In the rows, zero is written as 128.
Each row of numbers stands for one object and depends on some of the facts below. Use the named rows to name the rest.

Known rows:
[155 128 130  98 136 128 127 130 128 142 120 128 121 123 146 124 132 139
 122 118 136 123 127 135 134 132 122 119 134  96 132 123] : fibo
[190 123 131 106 113 132 129 136 130 115 138 148 121 151 123 122 122 149
 120 130 131 128 112 104 133 134 133 130 120 126 135 129] : kesa
[156 125 129 113 119 136 138 135 133 107 131 138 120 141 116 129 126 150
 127 132 134 125 117 105 139 135 136 145 127 132 132 125] : bupelo
[151 121 125 125 138 121 122 128 126 128 155 127 125 128 148 127 127 131
 121 114 128 127 125 112 128 135 125 129 125  90 134 128] : koras
[137 133 125 129 124 128 127 128 136 123 154 114 137 130 129 135 130 125
 128 133 127 129 148 116 139 135 143 141 119 160 130 123] : gitrum
[ 33 137 130 149 135 117 121 129 114 142 100 143 107 115 132 123 127 107
 134 122 130 149 121 145 125 113 104 141 134 100 123 140] : brolakos
[203 155 134 108 115 142 126 137 122 102 125 145 137 134 124 129 126 143
 119 106 156 106 136 112 140 136 135 119 136  73 132 151] : pavubar
[207 152 130 151 122 134 125 126 120 100 139 132 160 128 123 127 128 128
 124 117 134 102 134 125 117 129 142  91 137  91 125 151] : flegrum
[153 117 116 180 112 132 187 126 134  59 134 149 148 125 122 128 132 161
 143 141 136 111 108 144 121 128 116 113 128 119 132 115] : floskubro
[152 134 125 152 122 116 118 122 137 129 165 135 144 158 128 132 129 132
 122 151 113 120 125 101 126 129 147 135 124 162 124 117] : klatrok
[140 132 122 163 125 125 132 120 138 111 165 118 142 150 125 138 129 131
 123 148 112 114 130 102 127 132 146 145 125 162 124 114] : grenun
[156 126 130 119 135 128 129 130 127 127 130 126 126 125 146 121 130 139
 122 123 130 126 119 127 132 130 126 123 133 100 131 123] : fabrek
[170 129 127 117 126 126 123 126 133 161 155 121 138 122 148 122 131 131
 125 124 125 131 145 131 125 132 133 105 123 129 129 124] : zeplik
[158 120 129 124 136 132 125 128 129 122 124 122 135 117 129 125 129 129
 127 126 127 125 120 133 124 130 128 113 131 115 131 126] : legren
[128 128 128 107 132 130 127 132 133 116 128 122 122 131 131 136 130 135
 124 127 137 121 130 114 147 137 130 152 126 125 135 119] : tipo
[147 119 125 104 134 120 114 128 130 123 157 125 117 139 141 132 128 127
 117 110 124 127 133  98 135 140 122 132 115  99 140 125] : grane
[156 126 126 133 118 112 151 129 128  89 127 162 126 132 156 116 137 158
 125 120 144 119 117 137 145 131 101 109 121  63 142 115] : dogran
[115 122 139 135 126 148 138 124 121  88  80  93 115 123 120 125 134 115
 124 137 127 114 128 175 136 134 140 106 130 141 125 117] : klamil

How the objects are related:
Π: is of sort; ζ: points at; ξ: sits directly inside
fibo	Π	289; porim	Π	43; golika	Π	43; stirek	Π	289; suska	Π	166; skegrora	Π	289; geklobuk	Π	260; radra	Π	522; kagudrun	Π	166
gastekel	Π	166; pleklemek	Π	260; fetil	Π	522; zesti	Π	260; skunal	Π	216; tronam	Π	522; pize	Π	216; gureser	Π	260; lide	Π	978
nedi	Π	216; dimim	Π	978; grurem	Π	166; repak	Π	289; tregre	Π	289; vusta	Π	289; grevek	Π	260; bropepo	Π	289; dabem	Π	289
klefas	Π	289; bridri	Π	260; flivun	Π	216; grasa	Π	522; flaso	Π	289; deskom	Π	216; sidi	Π	43; nodan	Π	289; monas	Π	166
droror	Π	216; doplenor	Π	166; soni	Π	978; voplum	Π	978; logebrur	Π	166; plesik	Π	978; brigre	Π	289; seflu	Π	260; kleso	Π	260
plidre	Π	260; skime	Π	289; kefor	Π	260; grebron	Π	260; konifi	Π	166; mivadril	Π	289; fleflam	Π	166; stesko	Π	522; taklor	Π	260
flesko	Π	289; brutro	Π	260; kesa	Π	166; flimem	Π	522; flestum	Π	260; delur	Π	289; dapal	Π	978; bimas	Π	522; timo	Π	43
seguk	Π	166; skano	Π	522; nuzar	Π	260; flaretris	Π	289; klikli	Π	522; brubor	Π	43; dogran	Π	289; plibriba	Π	216; flefol	Π	166
roleflen	Π	289; stosik	Π	260; zefem	Π	260; trumen	Π	260; sketre	Π	978; skatek	Π	522; rolur	Π	216; zutrosil	Π	978; voplinos	Π	289
stasel	Π	260; kitrik	Π	289; klisu	Π	289; sanagrik	Π	289; klistomo	Π	166; vogru	Π	978; treve	Π	260; vuklagren	Π	978; vebel	Π	978
futil	Π	216; turul	Π	260; stupo	Π	289; bogran	Π	260; flepla	Π	260; brevu	Π	260; zodar	Π	260; klatrok	Π	43; skabel	Π	260
madrogu	Π	166; pesaplik	Π	289; mone	Π	260; klamil	Π	260; zusas	Π	43; daklu	Π	260; gromim	Π	289; tutruvon	Π	260; festi	Π	289
bupelo	Π	166; truplis	Π	978; griplo	Π	260; stukos	Π	522; brolakos	Π	166; lele	Π	216; grafli	Π	978; flines	Π	978; trifun	Π	43
breskadrem	Π	522; fikan	Π	978; grane	Π	289; liram	Π	216; fabrek	Π	166; flegrum	Π	978; koras	Π	166; keflin	Π	978; bukim	Π	978
bofluk	Π	289; stedanil	Π	978; floskubro	Π	978; greflos	Π	43; seflom	Π	166; fiki	Π	43; lepu	Π	289; daka	Π	289; buruful	Π	260
brabrefer	Π	522; flugrin	Π	289; zesati	Π	166; vaflo	Π	43; zetu	Π	289; klamok	Π	260; mostas	Π	260; ruskes	Π	289; kliskenek	Π	978
digra	Π	166; keve	Π	522; grubis	Π	978; klatan	Π	289; fluzel	Π	166; truzar	Π	216; fase	Π	522; fikur	Π	260; govol	Π	289
plolus	Π	289; stezaber	Π	522; fava	Π	43; lavedrur	Π	978; feskorul	Π	522; reki	Π	216; kulos	Π	43; legren	Π	260; pavubar	Π	289
lalun	Π	522; neku	Π	216; stusen	Π	289; remek	Π	289; grenun	Π	43; fezo	Π	289; fifan	Π	522; gitrum	Π	522; zodun	Π	522
trobro	Π	43; fikles	Π	43; skomi	Π	978; mastak	Π	260; zutro	Π	289; tistel	Π	166; raplidas	Π	260; dures	Π	166; zepli	Π	166
bradripem	Π	289; steruza	Π	43; zeplik	Π	522; saklas	Π	289; damik	Π	978; vulo	Π	289; klalis	Π	43; tipo	Π	289; nistem	Π	289
talu	Π	289; plegron	Π	166; stabi	Π	166; brizuflo	Π	522; kuginan	Π	216; levu	Π	289; groner	Π	289; zezi	Π	289; siklutrem	Π	289
trakon	Π	166; trigris	Π	289; klafal	Π	166; laplek	Π	166; briplubar	Π	166; banek	Π	43; trupli	Π	978; falar	Π	289; drotir	Π	260
deka	Π	260; klakla	Π	289; porim	ζ	stesko; golika	ζ	dabem; stirek	ζ	banek; stirek	ζ	govol; stirek	ζ	dabem; suska	ζ	keflin; geklobuk	ζ	kagudrun
radra	ζ	lavedrur; zesti	ζ	taklor; skunal	ζ	flines; tronam	ζ	seflu; tronam	ζ	buruful; lide	ζ	neku; vusta	ζ	grenun; vusta	ζ	bimas; bropepo	ζ	plibriba
dabem	ζ	breskadrem; klefas	ζ	zetu; klefas	ζ	flines; klefas	ζ	bupelo; klefas	ζ	nistem; bridri	ζ	flines; bridri	ζ	flimem; flaso	ζ	fiki; deskom	ζ	fikur
deskom	ζ	fifan; sidi	ζ	bropepo; nodan	ζ	kuginan; droror	ζ	flines; droror	ζ	grubis; doplenor	ζ	fava; soni	ζ	kagudrun; voplum	ζ	lalun; logebrur	ζ	grubis
seflu	ζ	kuginan; skime	ζ	fikur; kefor	ζ	trumen; kefor	ζ	lavedrur; konifi	ζ	greflos; mivadril	ζ	nistem; fleflam	ζ	banek; kesa	ζ	gureser; kesa	ζ	klikli
kesa	ζ	grurem; flimem	ζ	klefas; flestum	ζ	feskorul; delur	ζ	stesko; delur	ζ	kuginan; dapal	ζ	flesko; bimas	ζ	bupelo; timo	ζ	plibriba; timo	ζ	flestum
seguk	ζ	klisu; klikli	ζ	breskadrem; dogran	ζ	zodar; plibriba	ζ	stirek; stosik	ζ	brizuflo; stosik	ζ	stirek; stosik	ζ	flepla; trumen	ζ	gromim; zutrosil	ζ	trupli
kitrik	ζ	pleklemek; klisu	ζ	stesko; klisu	ζ	grubis; sanagrik	ζ	greflos; klistomo	ζ	droror; klistomo	ζ	fifan; vebel	ζ	stusen; vebel	ζ	nistem; futil	ζ	nistem
futil	ζ	dabem; futil	ζ	zepli; turul	ζ	kefor; flepla	ζ	stesko; klatrok	ζ	zepli; klatrok	ζ	tipo; skabel	ζ	zepli; zusas	ζ	seflom; daklu	ζ	klisu
tutruvon	ζ	klatan; festi	ζ	zezi; festi	ζ	klikli; bupelo	ζ	gureser; bupelo	ζ	stesko; bupelo	ζ	breskadrem; stukos	ζ	plegron; stukos	ζ	klafal; grafli	ζ	siklutrem
grafli	ζ	taklor; trifun	ζ	gureser; grane	ζ	trumen; grane	ζ	soni; grane	ζ	vusta; liram	ζ	gitrum; liram	ζ	raplidas; liram	ζ	vaflo; flegrum	ζ	zesati
koras	ζ	soni; bukim	ζ	klatrok; bukim	ζ	dabem; bukim	ζ	vuklagren; bofluk	ζ	raplidas; stedanil	ζ	logebrur; greflos	ζ	vaflo; greflos	ζ	voplum; fiki	ζ	trakon
fiki	ζ	stedanil; lepu	ζ	sidi; brabrefer	ζ	zetu; brabrefer	ζ	lele; zetu	ζ	gureser; zetu	ζ	flesko; zetu	ζ	breskadrem; klamok	ζ	truplis; keve	ζ	madrogu
grubis	ζ	breskadrem; grubis	ζ	flepla; klatan	ζ	levu; truzar	ζ	trakon; fase	ζ	banek; fikur	ζ	lavedrur; govol	ζ	floskubro; stezaber	ζ	plibriba; fava	ζ	breskadrem
lavedrur	ζ	seflu; feskorul	ζ	flesko; feskorul	ζ	roleflen; feskorul	ζ	trifun; kulos	ζ	brevu; pavubar	ζ	vuklagren; lalun	ζ	nistem; lalun	ζ	grubis; lalun	ζ	flesko
neku	ζ	zetu; grenun	ζ	stesko; grenun	ζ	kuginan; fifan	ζ	grenun; fifan	ζ	skatek; gitrum	ζ	grenun; trobro	ζ	seflom; fikles	ζ	saklas; skomi	ζ	flefol
dures	ζ	grubis; zepli	ζ	nistem; bradripem	ζ	sketre; steruza	ζ	raplidas; zeplik	ζ	taklor; damik	ζ	trumen; vulo	ζ	flefol; tipo	ζ	flines; nistem	ζ	skatek
talu	ζ	tronam; kuginan	ζ	flines; levu	ζ	stesko; levu	ζ	flines; levu	ζ	flepla; groner	ζ	fikles; groner	ζ	sidi; trakon	ζ	klamil; laplek	ζ	klamil
laplek	ζ	brevu; briplubar	ζ	brizuflo; banek	ζ	flepla; trupli	ζ	droror; trupli	ζ	buruful; deka	ζ	tipo; klakla	ζ	skatek; fibo	ξ	pleklemek; porim	ξ	zepli
stirek	ξ	trigris; skegrora	ξ	briplubar; geklobuk	ξ	bridri; radra	ξ	golika; kagudrun	ξ	golika; gastekel	ξ	greflos; zesti	ξ	suska; skunal	ξ	stukos; tronam	ξ	banek
pize	ξ	steruza; gureser	ξ	monas; lide	ξ	suska; nedi	ξ	zepli; dimim	ξ	golika; grurem	ξ	flaso; tregre	ξ	stukos; vusta	ξ	soni; grevek	ξ	flepla
bropepo	ξ	klisu; dabem	ξ	soni; klefas	ξ	brolakos; flivun	ξ	stasel; grasa	ξ	flaretris; deskom	ξ	monas; sidi	ξ	droror; doplenor	ξ	suska; brigre	ξ	tutruvon
seflu	ξ	plesik; kleso	ξ	stukos; plidre	ξ	monas; skime	ξ	bridri; kefor	ξ	pesaplik; grebron	ξ	levu; mivadril	ξ	zepli; fleflam	ξ	talu; stesko	ξ	banek
taklor	ξ	bridri; flesko	ξ	stupo; brutro	ξ	bukim; kesa	ξ	flaretris; flimem	ξ	truzar; delur	ξ	trigris; dapal	ξ	repak; bimas	ξ	suska; timo	ξ	bukim
nuzar	ξ	fikles; klikli	ξ	suska; brubor	ξ	repak; dogran	ξ	bukim; flefol	ξ	banek; roleflen	ξ	flepla; stosik	ξ	greflos; zefem	ξ	skano; trumen	ξ	fetil
sketre	ξ	truzar; skatek	ξ	flestum; rolur	ξ	fikles; zutrosil	ξ	dures; voplinos	ξ	greflos; kitrik	ξ	fetil; sanagrik	ξ	stupo; klistomo	ξ	bukim; treve	ξ	turul
vebel	ξ	truzar; futil	ξ	vogru; bogran	ξ	suska; brevu	ξ	ruskes; klatrok	ξ	nodan; skabel	ξ	soni; madrogu	ξ	zodar; mone	ξ	turul; klamil	ξ	nodan
zusas	ξ	flepla; daklu	ξ	flestum; gromim	ξ	vuklagren; festi	ξ	bukim; bupelo	ξ	talu; truplis	ξ	klatan; griplo	ξ	fikles; lele	ξ	voplum; grafli	ξ	logebrur
flines	ξ	golika; trifun	ξ	zepli; breskadrem	ξ	flepla; fikan	ξ	repak; grane	ξ	ruskes; liram	ξ	talu; fabrek	ξ	ruskes; flegrum	ξ	truzar; koras	ξ	trigris
keflin	ξ	skano; bofluk	ξ	trobro; stedanil	ξ	talu; floskubro	ξ	bukim; seflom	ξ	briplubar; fiki	ξ	banek; lepu	ξ	brolakos; daka	ξ	steruza; buruful	ξ	suska
brabrefer	ξ	repak; flugrin	ξ	zepli; zesati	ξ	ruskes; vaflo	ξ	fetil; klamok	ξ	trobro; mostas	ξ	pleklemek; kliskenek	ξ	trobro; digra	ξ	repak; keve	ξ	soni
grubis	ξ	soni; fluzel	ξ	flaso; fase	ξ	droror; fikur	ξ	suska; govol	ξ	truzar; plolus	ξ	tutruvon; stezaber	ξ	plesik; fava	ξ	brizuflo; lavedrur	ξ	fikles
feskorul	ξ	fikles; reki	ξ	bukim; kulos	ξ	plibriba; legren	ξ	plibriba; pavubar	ξ	truzar; lalun	ξ	truzar; neku	ξ	skano; stusen	ξ	nodan; remek	ξ	fikles
grenun	ξ	ruskes; fezo	ξ	brizuflo; fifan	ξ	pleklemek; gitrum	ξ	tutruvon; zodun	ξ	flepla; skomi	ξ	stasel; mastak	ξ	soni; zutro	ξ	zetu; tistel	ξ	fikles
raplidas	ξ	truzar; bradripem	ξ	talu; zeplik	ξ	turul; saklas	ξ	monas; damik	ξ	konifi; vulo	ξ	repak; klalis	ξ	brolakos; tipo	ξ	banek; nistem	ξ	stasel
plegron	ξ	flaretris; stabi	ξ	dures; kuginan	ξ	stukos; groner	ξ	stasel; zezi	ξ	trobro; siklutrem	ξ	stukos; trakon	ξ	flepla; klafal	ξ	zetu; laplek	ξ	vogru
trupli	ξ	flepla; falar	ξ	seguk; drotir	ξ	trobro; deka	ξ	truzar; klakla	ξ	ruskes

Which object is each row?
No name comes twice in this set of rows, the named rows included.
[148 144 127 149 130 119 130 123 138 141 143 130 150 142 138 131 134 141
 126 154 122 116 122 121 130 123 148 136 140 161 120 113] | vaflo
[115 120 123 139 140 128 125 126 131  88 135 113 137 124 121 140 127 121
 129 124 127 125 128 111 133 136 132 147 123 129 134 124] | seflu
[143 126 126 103 128 129 127 131 133 116 134 129 119 138 126 135 129 135
 123 123 133 124 130 107 141 138 128 146 122 118 137 122] | vusta
[ 35 130 129 147 140 119 124 128 117 131  97 140 116 110 120 125 127  98
 137 121 126 147 123 152 118 113 102 130 129 115 126 140] | stasel
[151 121 126 128 137 138 112 125 136 114 162  94 137 140 109 139 126 108
 122 138 102 126 132 100 115 137 152 130 123 177 129 120] | trupli
[168 123 129 109 129 122 118 133 134 112 134 138 139 138 120 126 129 134
 123 138 127 129 118 105 135 133 134 127 119 143 136 124] | skabel
[ 12 132 139 139 115 130 116 126 112 112  77 131  80 138 114 126 128  91
 123 121 126 141 137 165 137 121 109 129 119 122 127 136] | flaso
[137 119 126 108 124 127 120 129 131 104 143 127 115 144 122 134 126 129
 118 117 128 123 134 100 138 140 127 142 112 120 138 125] | delur
[119 132 122 150 137 133 145 127 139  93 130 107 151 119 111 142 131 133
 137 152 126 116 126 124 132 130 146 151 138 172 122 117] | flines
[158 141 130  95 125 157 141 139 146 140 130  97 134 111 110 137 132 144
 135 153 134 123 141 127 129 132 157 148 143 203 120 121] | breskadrem

Now the same objects, written a new way:
Known rows:
[170  98  92  95 106 119  98 125 142 128 149  92 126] : bropepo
[152 101 109 105 160 148 122 114 134 103 120 119 108] : drotir
[175 133 148  99 117  80 179  96 102  68  81  90 113] : trobro
[171 100 122 107 117 146 144 138 143 133 135 144 118] : bofluk
[155 101 111 107 129 116 101 130 145 111 123 136  89] : siklutrem
[183 103 109 126 154 160 153 109 144 107 123 137 134] : geklobuk
[157 120 102  99 116 160 135 120 133 127 134  92 148] : fase
[130 155  84 185 107 155 109 132 119 134  95 112 127] : flines
[155 100 108 107 156 144 125 110 133 104 120 121 109] : legren
[176  84  57  76 132 138 125 199 132  77  95 147 102] : remek
[178 118  92 160 157 146 139 113 141 127 107 148 133] : trumen
[188 111 105 141 151 156 157 109 144 118 117 150 144] : kefor
[191 103 119 124 112 145 153 132 146 133 136 159 133] : skime
[138 112 111 115 141 130 153 122 167 105  97  95  93] : brubor
[139 126 117 110 120 137 129 123 158  92 111 122 108] : fluzel
[158 110  59  87 121 151 136 193 144  57  78 126 106] : tistel
[157 132 157 119 124 142 143  75 180 159 155  29 118] : timo
[155 110 110 114 136 175 152 124 112 143 131 105 138] : daklu

Rows to name:
No name comes twice in this set of rows, the named rows included.
[190 185 205 125  83 129 146  67  99 117 144  47 139] | bukim
[149 128 107 104  98 157 137 131 146 121 131  84 138] | fleflam
[125 147 103 154 102 176 128 146 122 130 105  91 124] | grubis
[162  96  93 103 120 110  87 125 145 117 135 108 112] | saklas
[168  98  98  98  97 134 113 136 128 143 151  93 136] | stirek
[150 118 105 132 116 155 185 129 147 142 107  83 136] | porim
[153 138  95 156 124 134 123 121 160 112  97 141 120] | kagudrun
[163 170 122 142  85  96 122 107  66  75  89  77 140] | vuklagren
[197 171 137 161 103 106 149 102 102  66  83 122 141] | soni
[182 142 147 119 107  92 194  99  92  91  79  96 134] | steruza
[179 140 129 112  88  91 176 103  78 104  93  50 148] | golika
[147 117 112 101 141 145 125 114 145 100 114 118 109] | grasa

